Below are the code and all the weights of a small trained network. Each question names an input and a class and asks about switching units off, where a switched-off unit gives its printed mean instead of its output.

import numpy as np


def w(rows, s, z=0):
    codes = np.array(rows[::2]) - 128.0
    scale = np.full(codes.shape[1], s)
    scale[-1] = z or s
    return codes * scale


def f(y):
    return np.maximum(y, 0)


def log_softmax(a):
    a = a - a.max(-1, keepdims=True)
    return a - np.log(np.exp(a).sum(-1, keepdims=True))


def net(x, mask):
    res = np.array(x, float).reshape(1, 5) / 4 @ E
    y = f(res @ A[0][:, :-1].T + A[0][:, -1])
    res = res + np.where(mask, y, B[0][:, -1]) @ B[0][:, :-1]
    return log_softmax(res[-1] @ U[:, :-1].T + U[:, -1])


A, B = {}, {}
E = w([
[153,149,23,62,78,96,149,117,194,213,122],'x0',
[156,54,192,93,99,5,146,67,159,97,88],'x1',
[145,130,95,175,146,105,230,112,40,139,72],'x2',
[78,119,119,148,111,115,93,126,139,125,81],'x3',
[130,153,72,249,96,116,149,77,184,65,222],'x4',
],0.011)
A[0] = w([
[130,137,179,127,138,149,102,148,95,96,106,104],'n0',
[159,80,183,125,130,15,158,70,173,93,118,38],'n1',
[136,140,102,169,121,99,198,89,71,123,91,89],'n2',
[143,105,83,204,124,85,204,112,48,147,101,87],'n3',
[144,102,13,105,91,88,168,119,185,178,136,44],'n4',
[141,107,176,113,104,129,33,118,210,116,207,88],'n5',
[121,81,217,228,142,138,131,127,83,67,161,7],'n6',
[122,142,150,116,119,127,93,112,172,115,168,142],'n7',
[156,111,175,55,124,142,117,152,79,153,76,183],'n8',
[119,97,182,122,100,57,142,77,151,119,162,71],'n9',
[147,129,85,249,96,96,150,81,184,70,203,55],'n10',
[103,137,67,184,152,229,105,150,106,154,168,73],'n11',
],0.012,0.0018)
B[0] = w([
[149,157,106,107,120,88,142,83,157,153,139,175],'n0',
[162,152,47,192,72,157,131,180,71,144,154,228],'n1',
[116,97,148,119,173,167,108,188,183,59,147,192],'n2',
[107,101,206,118,151,212,104,174,185,69,143,208],'n3',
[142,218,186,145,129,77,102,8,141,98,153,225],'n4',
[103,108,201,147,190,198,150,168,178,49,138,235],'n5',
[145,220,147,115,114,78,107,15,166,132,152,223],'n6',
[132,101,154,100,149,164,105,159,120,94,135,181],'n7',
[70,55,114,113,151,89,145,114,106,186,118,208],'n8',
[165,154,61,140,95,149,142,165,114,129,85,195],'n9',
[74,43,122,49,162,82,147,135,75,241,76,253],'n10',
[183,124,55,176,52,120,141,177,91,118,105,224],'n11',
],0.012,0.019)
U = w([
[53,20,120,93,208,106,144,134,74,236,106,216],'0',
[98,85,187,165,209,243,102,197,176,21,160,143],'1',
[177,146,16,241,69,176,131,196,66,118,136,149],'2',
[134,212,156,155,154,86,93,2,151,111,167,5],'3',
],0.0087,0.0024)

Each question gives the input, the list of numbers given to net, and the class t.
The units are the neurons (one row each of A and B). Each row of codes is followed by its name. A weight is (code - 128) times the scale printed after its matrix; where a second scale follows, it is the last column's (A, B and U).
mask holds one flag per neuron, in row order. A switched-off neuron (its flag False) gives its mean, the last column of its row in B, instead of its output. The means were averaged over made-up inputs and are rounded, as every weight is.
A unit's drop is (log p(t) with every unit on - log p(t) with that unit switched off) / (log p(t) with every unit on - log p(t) with every unit switched off).
The circuit of an input: a set's keep is (log p(t) with only the set's units on - log p(t) with every unit switched off) / (log p(t) with every unit on - log p(t) with every unit switched off). Starting from all 12 units, units are removed one at a time, each time the one whose removal leaves the highest keep (on an exact tie, the one counted first), for as long as the keep stays at least 0.8.
circuit, biggest first: the units of the circuit, biggest drop first
unit that matters most: the unit with the biggest drop
top k neurons: the k neurons with the biggest drops, biggest first
drop of u: that unit's drop, to one decimal
input [-5,5,1,-8,0], class 2: circuit, biggest first => n1
input [-7,-6,-3,7,2], class 3: top 4 neurons => n6, n1, n9, n0
input [1,-6,-5,-7,-3], class 2: top 3 neurons => n11, n3, n10
input [7,0,-6,-4,7], class 0: top 2 neurons => n10, n6
input [-8,-5,3,8,7], class 3: top 2 neurons => n6, n8
input [1,-5,3,8,-4], class 2: circuit, biggest first => n10, n5
input [-4,4,6,4,-1], class 1: top 2 neurons => n3, n2
input [6,-3,5,-1,-1], class 3: top 3 neurons => n4, n5, n7
input [-1,8,-7,-1,-7], class 2: top 4 neurons => n1, n10, n9, n3
input [1,-6,-6,1,-6], class 0: top 3 neurons => n8, n1, n3
input [6,-3,6,-2,-4], class 1: top 2 neurons => n10, n6
input [-7,8,-2,1,0], class 2: top 3 neurons => n1, n9, n4
input [-7,1,-4,-7,5], class 3: top 2 neurons => n6, n8
input [3,-2,7,0,5], class 1: circuit, biggest first => n3
input [-7,6,-6,-1,8], class 0: top 2 neurons => n10, n4
input [-7,3,5,7,-5], class 3: top 3 neurons => n6, n10, n5
input [2,-4,-5,5,5], class 0: top 2 neurons => n10, n3
input [-8,-1,6,-7,2], class 3: top 2 neurons => n6, n5
input [-1,2,-2,-7,8], class 0: drop of n10 => 1.7
input [3,1,0,-3,3], class 0: unit that matters most => n6
input [-1,0,4,8,0], class 1: drop of n7 => 0.0
input [-2,-2,6,-4,7], class 0: drop of n10 => 3.5
input [-4,5,4,8,7], class 0: drop of n10 => 5.3
